Below are the code and all the weights of a small trained network. Each question names an input and a class and asks about switching units off, where a switched-off unit gives its printed mean instead of its output.

import numpy as np


def w(rows, s, z=0):
    codes = np.array(rows[::2]) - 128.0
    scale = np.full(codes.shape[1], s)
    scale[-1] = z or s
    return codes * scale


def f(y):
    return np.maximum(y, 0)


def log_softmax(a):
    a = a - a.max(-1, keepdims=True)
    return a - np.log(np.exp(a).sum(-1, keepdims=True))


def net(x, mask):
    res = np.array(x, float).reshape(1, 4) / 4 @ E
    y = f(res @ A[0][:, :-1].T + A[0][:, -1])
    res = res + np.where(mask, y, B[0][:, -1]) @ B[0][:, :-1]
    return log_softmax(res[-1] @ U[:, :-1].T + U[:, -1])


A, B = {}, {}
E = w([
[128,127,131],'x0',
[116,46,193],'x1',
[11,180,133],'x2',
[184,155,204],'x3',
],0.012)
A[0] = w([
[139,35,175,193],'neuron 1',
[108,86,88,61],'neuron 2',
[197,125,64,108],'neuron 3',
[62,167,199,199],'neuron 4',
[161,122,116,80],'neuron 5',
[181,207,48,34],'neuron 6',
[159,151,162,96],'neuron 7',
[97,146,133,215],'neuron 8',
[160,118,137,203],'neuron 9',
[210,113,142,182],'neuron 10',
[149,188,90,67],'neuron 11',
[124,156,108,128],'neuron 12',
[167,202,73,5],'neuron 13',
[120,86,61,196],'neuron 14',
[148,157,166,89],'neuron 15',
[137,152,84,57],'neuron 16',
[54,137,57,161],'neuron 17',
[145,168,179,119],'neuron 18',
[146,166,173,74],'neuron 19',
[119,95,157,150],'neuron 20',
[115,93,161,54],'neuron 21',
[209,118,151,117],'neuron 22',
[110,81,162,58],'neuron 23',
[104,195,195,165],'neuron 24',
[130,142,96,49],'neuron 25',
[115,121,100,181],'neuron 26',
[131,8,165,84],'neuron 27',
[145,167,121,50],'neuron 28',
[197,160,138,102],'neuron 29',
[168,101,84,166],'neuron 30',
[116,112,89,81],'neuron 31',
[32,81,96,186],'neuron 32',
[129,184,116,101],'neuron 33',
],0.016,0.0024)
B[0] = w([
[113,143,94,249],'neuron 1',
[142,68,173,173],'neuron 2',
[85,172,92,224],'neuron 3',
[161,163,31,234],'neuron 4',
[83,148,96,166],'neuron 5',
[66,78,149,229],'neuron 6',
[114,47,119,170],'neuron 7',
[186,207,94,178],'neuron 8',
[138,162,99,181],'neuron 9',
[172,187,121,239],'neuron 10',
[101,124,136,187],'neuron 11',
[134,131,177,160],'neuron 12',
[105,80,121,203],'neuron 13',
[214,122,186,204],'neuron 14',
[169,2,168,165],'neuron 15',
[93,75,161,167],'neuron 16',
[163,103,115,238],'neuron 17',
[207,3,159,177],'neuron 18',
[165,57,177,169],'neuron 19',
[48,162,67,177],'neuron 20',
[57,121,138,171],'neuron 21',
[86,150,73,229],'neuron 22',
[84,116,120,182],'neuron 23',
[178,125,62,203],'neuron 24',
[110,83,122,152],'neuron 25',
[213,131,177,164],'neuron 26',
[112,95,98,255],'neuron 27',
[60,31,94,155],'neuron 28',
[122,123,96,199],'neuron 29',
[185,188,103,203],'neuron 30',
[163,41,187,162],'neuron 31',
[183,116,106,244],'neuron 32',
[107,109,62,172],'neuron 33',
],0.0066,0.011)
U = w([
[214,60,142,113],'0',
[52,78,99,122],'1',
[179,141,81,58],'2',
[165,97,126,254],'3',
[156,158,163,156],'4',
[74,249,239,54],'5',
[116,97,225,39],'6',
],0.014,0.0051)

Each question gives the input, the list of numbers given to net, and the class t.
The units are the neurons (one row each of A and B). Each row of codes is followed by its name. A weight is (code - 128) times the scale printed after its matrix; where a second scale follows, it is the last column's (A, B and U).
mask holds one flag per neuron, in row order. A switched-off neuron (its flag False) gives its mean, the last column of its row in B, instead of its output. The means were averaged over made-up inputs and are rounded, as every weight is.
A unit's drop is (log p(t) with every unit on - log p(t) with that unit switched off) / (log p(t) with every unit on - log p(t) with every unit switched off).
The circuit of an input: a set's keep is (log p(t) with only the set's units on - log p(t) with every unit switched off) / (log p(t) with every unit on - log p(t) with every unit switched off). Starting from the 12 units with the biggest drops (on a tie, the unit counted first), units are removed one at a time, each time the one whose removal leaves the highest keep (on an exact tie, the one counted first), for as long as the keep stays at least 0.8.
units of the circuit, in order: the units of the circuit, biggest drop first
most important unit: the unit with the biggest drop
k most important neurons: the k neurons with the biggest drops, biggest first
drop of u: that unit's drop, to one decimal
input [5,8,7,8], class 0: units of the circuit, in order -> (neuron 18)
input [4,2,5,3], class 2: units of the circuit, in order -> (neuron 4; neuron 24)
input [7,-1,2,7], class 0: units of the circuit, in order -> (neuron 18; neuron 15)
input [7,7,5,-7], class 0: units of the circuit, in order -> (neuron 32; neuron 17)
input [1,-8,8,6], class 1: 2 most important neurons -> (neuron 6; neuron 28)
input [1,0,6,8], class 0: units of the circuit, in order -> (neuron 18; neuron 15)
input [6,-3,6,1], class 2: units of the circuit, in order -> (neuron 4; neuron 8)
input [-4,1,7,5], class 2: 2 most important neurons -> (neuron 4; neuron 24)
input [1,-5,-4,-3], class 1: 2 most important neurons -> (neuron 6; neuron 3)
input [-1,7,0,-7], class 0: 2 most important neurons -> (neuron 32; neuron 14)
input [4,-8,7,5], class 1: 2 most important neurons -> (neuron 6; neuron 28)
input [0,-8,0,0], class 1: drop of neuron 24 -> 0.0
input [2,-6,0,-1], class 1: drop of neuron 6 -> 0.1
input [3,1,2,0], class 4: drop of neuron 28 -> 0.1
input [0,-2,-1,1], class 4: most important unit -> neuron 27
